Below are the code and all the weights of a small trained network. Each question names an input and a target symbol and asks about switching units off, where a switched-off unit gives its printed mean instead of its output.

import numpy as np


def w(rows, s, z=0):
    codes = np.array(rows[::2]) - 128.0
    scale = np.full(codes.shape[1], s)
    scale[-1] = z or s
    return codes * scale


def f(y):
    return np.maximum(y, 0)


def softmax(a):
    e = np.exp(a - a.max(-1, keepdims=True))
    return e / e.sum(-1, keepdims=True)


def log_softmax(a):
    a = a - a.max(-1, keepdims=True)
    return a - np.log(np.exp(a).sum(-1, keepdims=True))


def net(x, mask):
    ids = ['βδζηθλξπστφψ'.index(c) for c in x.split()]
    T = len(ids)
    res = E[ids] + P[:T]
    r = res
    for j in range(3):
        rows = slice(2 * j, 2 * j + 2)
        q, k, v = (r @ M[0][rows].T for M in (Q, K, V))
        z = softmax(np.where(np.tri(T) > 0, q @ k.T / 2**0.5, -1e9)) @ v
        o = O[0][rows]
        res = res + np.where(mask[j], z, o[:, -1]) @ o[:, :-1]
    y = f(res @ A[0][:, :-1].T + A[0][:, -1])
    res = res + np.where(mask[3:27], y, B[0][:, -1]) @ B[0][:, :-1]
    return log_softmax(res[-1] @ U[:, :-1].T + U[:, -1])


Q, K, V, O, A, B = {}, {}, {}, {}, {}, {}
E = w([
[149,116,101],'β',
[126,126,130],'δ',
[87,135,147],'ζ',
[106,130,81],'η',
[208,75,45],'θ',
[115,124,88],'λ',
[115,1,128],'ξ',
[50,149,111],'π',
[231,100,139],'σ',
[73,39,162],'τ',
[91,48,125],'φ',
[70,76,93],'ψ',
],0.019)
P = w([
[139,164,178],'0',
[115,158,159],'1',
[102,149,140],'2',
[87,137,124],'3',
[74,124,110],'4',
[61,113,93],'5',
[50,101,80],'6',
[41,89,63],'7',
[24,78,50],'8',
[16,67,41],'9',
[3,57,25],'10',
],0.012)
Q[0] = w([
[154,120,89],'h0',
[110,124,119],'h0',
[252,161,65],'h1',
[156,124,154],'h1',
[71,154,107],'h2',
[221,191,150],'h2',
],0.019)
K[0] = w([
[116,165,106],'h0',
[118,89,139],'h0',
[196,174,215],'h1',
[132,102,158],'h1',
[90,53,53],'h2',
[254,158,153],'h2',
],0.016)
V[0] = w([
[254,150,172],'h0',
[99,138,29],'h0',
[126,102,199],'h1',
[114,36,104],'h1',
[129,247,155],'h2',
[157,77,198],'h2',
],0.0089)
O[0] = w([
[153,102,25,27],'h0',
[44,142,127,143],'h0',
[181,2,112,126],'h1',
[251,107,114,233],'h1',
[10,108,94,1],'h2',
[227,68,80,126],'h2',
],0.0062,0.0091)
A[0] = w([
[89,120,130,73],'n0',
[107,57,131,99],'n1',
[123,111,161,91],'n2',
[109,173,160,150],'n3',
[121,121,176,100],'n4',
[68,112,118,120],'n5',
[118,100,136,168],'n6',
[98,89,134,79],'n7',
[163,252,153,154],'n8',
[102,177,93,180],'n9',
[70,107,133,43],'n10',
[111,162,91,85],'n11',
[78,164,120,67],'n12',
[76,109,151,173],'n13',
[131,238,127,131],'n14',
[131,122,173,22],'n15',
[123,92,111,54],'n16',
[120,100,87,110],'n17',
[102,122,113,7],'n18',
[98,89,121,50],'n19',
[112,164,138,170],'n20',
[103,175,149,54],'n21',
[187,111,167,141],'n22',
[139,148,151,131],'n23',
],0.02,0.015)
B[0] = w([
[72,180,199,140],'n0',
[72,103,117,178],'n1',
[96,96,151,138],'n2',
[187,88,120,188],'n3',
[173,65,176,143],'n4',
[121,173,101,182],'n5',
[158,123,135,203],'n6',
[162,140,205,135],'n7',
[18,106,107,174],'n8',
[147,108,109,196],'n9',
[120,163,191,143],'n10',
[163,100,162,133],'n11',
[165,78,70,158],'n12',
[166,88,91,224],'n13',
[52,78,174,164],'n14',
[127,12,24,128],'n15',
[108,159,55,136],'n16',
[128,224,108,142],'n17',
[158,3,230,128],'n18',
[216,46,70,129],'n19',
[155,126,137,190],'n20',
[97,63,38,139],'n21',
[85,202,134,251],'n22',
[98,129,92,141],'n23',
],0.014,0.012)
U = w([
[107,104,103,129],'β',
[12,165,141,136],'δ',
[93,116,179,138],'ζ',
[123,105,126,120],'η',
[134,167,9,110],'θ',
[126,125,122,71],'λ',
[101,128,155,131],'ξ',
[69,87,75,1],'π',
[169,153,122,129],'σ',
[69,70,255,99],'τ',
[99,103,119,63],'φ',
[250,104,193,204],'ψ',
],0.01,0.0071)

Each question gives the input, a string of symbols that net reads in full, and the target symbol t.
The units are the heads (2 rows each of Q, K, V and O) and the neurons (one row each of A and B). Each row of codes is followed by its name. A weight is (code - 128) times the scale printed after its matrix; where a second scale follows, it is the last column's (O, A, B and U).
mask holds one flag per unit, heads first, then neurons. A switched-off unit (its flag False) gives its mean, the last column of its rows in O or B, instead of its output. The means were averaged over made-up inputs and are rounded, as every weight is.
A unit's drop is (log p(t) with every unit on - log p(t) with that unit switched off) / (log p(t) with every unit on - log p(t) with every unit switched off).
The circuit of an input: a set's keep is (log p(t) with only the set's units on - log p(t) with every unit switched off) / (log p(t) with every unit on - log p(t) with every unit switched off). Starting from the 12 units with the biggest drops (on a tie, the unit counted first), units are removed one at a time, each time the one whose removal leaves the highest keep (on an exact tie, the one counted first), for as long as the keep stays at least 0.8.
units of the circuit, in order: the units of the circuit, biggest drop first
k most important neurons: the k neurons with the biggest drops, biggest first
which heads matter: for each layer, one digit per head in row order, 1 if its drop is at least 0.15 and else 0, layers parted by /
input ζ ξ ψ, target ψ: which heads matter -> 000
input ζ ζ ζ, target ψ: units of the circuit, in order -> [n3, n1, n4]
input ξ λ δ, target δ: units of the circuit, in order -> [n8]
input ζ ζ ψ, target ψ: units of the circuit, in order -> [n22, n8]
input ζ δ θ, target θ: which heads matter -> 101
input ξ ξ η ψ ζ ζ, target τ: which heads matter -> 011
input ζ σ ζ, target θ: units of the circuit, in order -> [h0, h2, n14]
input ζ η ζ φ ξ ζ ζ ζ δ δ, target ψ: which heads matter -> 100
input δ λ ξ π ζ τ, target τ: units of the circuit, in order -> [n1, n4, n7]
input θ δ σ η ξ η, target δ: which heads matter -> 011
input δ ζ ξ λ, target δ: which heads matter -> 001
input ζ ζ ξ ζ δ η ζ ζ η η, target π: 4 most important neurons -> [n14, n8, n12, n21]
input ζ τ ψ ζ ξ η, target δ: units of the circuit, in order -> [n8, n13, h1]
input ζ ξ λ, target δ: units of the circuit, in order -> [n8, n13]
input η τ λ λ ζ ψ δ ξ, target τ: units of the circuit, in order -> [n7]
input ζ ζ ζ λ θ φ ζ τ, target τ: units of the circuit, in order -> [h0, n7]
input ξ η ζ ξ ζ δ ζ ζ η, target π: 3 most important neurons -> [n14, n8, n12]
input ψ θ ζ, target τ: which heads matter -> 000
input η ξ ζ ζ ζ ζ ζ ξ, target δ: 4 most important neurons -> [n22, n1, n13, n3]
input θ σ ζ, target θ: which heads matter -> 111
input ξ ζ ξ ζ ξ ξ λ ψ ξ, target τ: which heads matter -> 111
input ζ η β λ ζ ξ ζ ζ ζ η ζ, target π: which heads matter -> 111
input σ ζ δ ξ δ π, target π: units of the circuit, in order -> [h1, n21, n12, h2]
input τ ξ ξ ζ, target δ: which heads matter -> 001
input δ ζ η η θ ξ ξ σ λ π, target π: 2 most important neurons -> [n21, n14]
input ζ ξ δ, target δ: which heads matter -> 000
input ξ ξ ξ θ ξ ζ ζ η ζ, target π: 3 most important neurons -> [n14, n8, n21]
input ξ β ζ ξ ξ ζ ζ ζ ξ ζ, target δ: which heads matter -> 111
